Below is a small trained network, with its code and all its weights. Each question gives an input and a class and asks what happens when units are switched off, that is, made to give their printed mean instead of their output.

import numpy as np


def w(rows, s, z=0):
    codes = np.array(rows[::2]) - 128.0
    scale = np.full(codes.shape[1], s)
    scale[-1] = z or s
    return codes * scale


def norm(h):
    return h / np.sqrt((h * h).mean(-1, keepdims=True) + 1e-5)


def f(y):
    return np.maximum(y, 0)


def log_softmax(a):
    a = a - a.max(-1, keepdims=True)
    return a - np.log(np.exp(a).sum(-1, keepdims=True))


def net(x, mask):
    res = np.array(x, float).reshape(1, 4) / 4 @ E
    u = 0
    for l in range(3):
        y = f(norm(res) @ A[l][:, :-1].T + A[l][:, -1])
        res = res + np.where(mask[u : u + 7], y, B[l][:, -1]) @ B[l][:, :-1]
        u += 7
    return log_softmax(norm(res)[-1] @ U[:, :-1].T + U[:, -1])


A, B = {}, {}
E = w([
[4,192,88,176,103,110,103,92],'x0',
[41,11,131,84,158,72,60,77],'x1',
[128,129,127,124,128,127,126,128],'x2',
[141,67,28,112,126,186,177,36],'x3',
],0.012)
A[0] = w([
[56,121,30,152,35,127,190,76,10],'L0N0',
[165,245,150,175,51,140,159,207,120],'L0N1',
[254,128,222,101,128,214,219,240,9],'L0N2',
[184,34,137,82,144,175,136,160,226],'L0N3',
[195,212,3,184,86,221,219,149,74],'L0N4',
[93,84,198,117,159,23,41,168,78],'L0N5',
[168,195,37,70,182,245,238,62,1],'L0N6',
],0.0081,0.0055)
B[0] = w([
[70,102,134,191,142,223,93,83,181],'L0N0',
[127,153,88,74,225,186,149,52,255],'L0N1',
[143,96,116,80,101,125,8,133,243],'L0N2',
[152,125,95,93,164,104,216,169,225],'L0N3',
[74,128,223,184,75,77,117,175,248],'L0N4',
[161,145,155,214,24,115,135,118,222],'L0N5',
[121,110,171,199,95,87,143,191,202],'L0N6',
],0.011,0.0088)
A[1] = w([
[156,85,103,98,153,95,249,109,8],'L1N0',
[70,239,102,125,228,152,126,143,104],'L1N1',
[214,120,148,69,178,159,65,161,63],'L1N2',
[209,85,237,129,106,71,152,242,44],'L1N3',
[142,136,138,82,166,180,39,125,2],'L1N4',
[129,64,70,109,152,150,136,81,91],'L1N5',
[101,114,125,130,61,84,113,99,28],'L1N6',
],0.012,0.0046)
B[1] = w([
[140,169,177,107,151,140,170,176,157],'L1N0',
[202,117,192,23,161,153,183,105,195],'L1N1',
[45,187,148,225,105,143,88,198,194],'L1N2',
[123,63,31,189,110,66,190,8,247],'L1N3',
[51,158,164,144,72,125,70,127,161],'L1N4',
[174,87,105,76,123,145,142,115,155],'L1N5',
[131,173,88,131,140,147,125,167,159],'L1N6',
],0.013)
A[2] = w([
[211,120,156,44,182,114,154,185,16],'L2N0',
[167,77,143,152,117,69,179,182,154],'L2N1',
[74,57,113,143,107,130,167,208,48],'L2N2',
[76,203,201,175,76,158,138,124,1],'L2N3',
[131,189,122,83,175,131,104,143,14],'L2N4',
[133,202,106,119,63,36,2,199,93],'L2N5',
[60,86,110,71,136,186,64,122,99],'L2N6',
],0.011,0.0015)
B[2] = w([
[233,177,254,55,232,99,177,127,190],'L2N0',
[158,184,88,51,168,174,94,98,206],'L2N1',
[203,143,134,96,171,192,5,78,185],'L2N2',
[127,199,162,135,153,117,100,236,254],'L2N3',
[129,58,125,114,105,114,171,105,162],'L2N4',
[46,183,161,182,173,220,135,241,230],'L2N5',
[143,86,112,145,63,20,170,153,172],'L2N6',
],0.011,0.0087)
U = w([
[62,168,169,187,111,160,108,209,3],'0',
[129,41,25,151,87,92,118,72,197],'1',
[187,130,175,7,158,144,138,123,162],'2',
],0.018,0.00053)

Each question gives the input, the list of numbers given to net, and the class t.
The units are the neurons (one row each of A and B). Each row of codes is followed by its name. A weight is (code - 128) times the scale printed after its matrix; where a second scale follows, it is the last column's (A, B and U).
mask holds one flag per neuron, layer by layer. A switched-off neuron (its flag False) gives its mean, the last column of its row in B, instead of its output. The means were averaged over made-up inputs and are rounded, as every weight is.
A unit's drop is (log p(t) with every unit on - log p(t) with that unit switched off) / (log p(t) with every unit on - log p(t) with every unit switched off).
The circuit of an input: a set's keep is (log p(t) with only the set's units on - log p(t) with every unit switched off) / (log p(t) with every unit on - log p(t) with every unit switched off). Starting from the 12 units with the biggest drops (on a tie, the unit counted first), units are removed one at a time, each time the one whose removal leaves the highest keep (on an exact tie, the one counted first), for as long as the keep stays at least 0.8.
units of the circuit, in order: the units of the circuit, biggest drop first
most important unit: the unit with the biggest drop
top k neurons: the k neurons with the biggest drops, biggest first
k most important neurons of layer l: the k neurons of layer l with the biggest drops, biggest first
drop when u is switched off: that unit's drop, to one decimal
input [3,-4,-1,8], class 0: most important unit => L0N0
input [0,1,-3,-8], class 1: 2 most important neurons of layer 0 => (L0N5 L0N0)
input [-7,0,3,-5], class 0: top 3 neurons => (L1N2 L0N2 L0N4)
input [5,-5,0,0], class 2: units of the circuit, in order => (L1N1 L0N5)
input [1,-3,-7,-8], class 2: units of the circuit, in order => (L0N1 L1N1)
input [-1,6,-7,8], class 2: top 2 neurons => (L1N3 L1N0)
input [3,3,2,1], class 1: top 3 neurons => (L0N4 L1N2 L0N6)
input [2,-2,-6,0], class 2: 2 most important neurons of layer 0 => (L0N1 L0N5)
input [-3,-4,-3,1], class 1: top 3 neurons => (L1N3 L0N4 L0N6)
input [0,5,-5,-5], class 1: top 2 neurons => (L1N3 L1N2)
input [-8,-1,-2,-1], class 0: top 3 neurons => (L1N2 L0N2 L2N5)
input [0,6,-3,6], class 2: 2 most important neurons of layer 1 => (L1N3 L1N5)
input [1,0,5,5], class 0: top 2 neurons => (L0N0 L1N3)
input [-5,4,-7,-2], class 1: units of the circuit, in order => (L1N3)
input [-7,1,-5,-4], class 1: top 2 neurons => (L1N3 L0N1)
input [-6,3,0,-8], class 1: drop when L1N3 is switched off => 1.2
input [-6,-7,-2,4], class 1: drop when L1N3 is switched off => 1.6
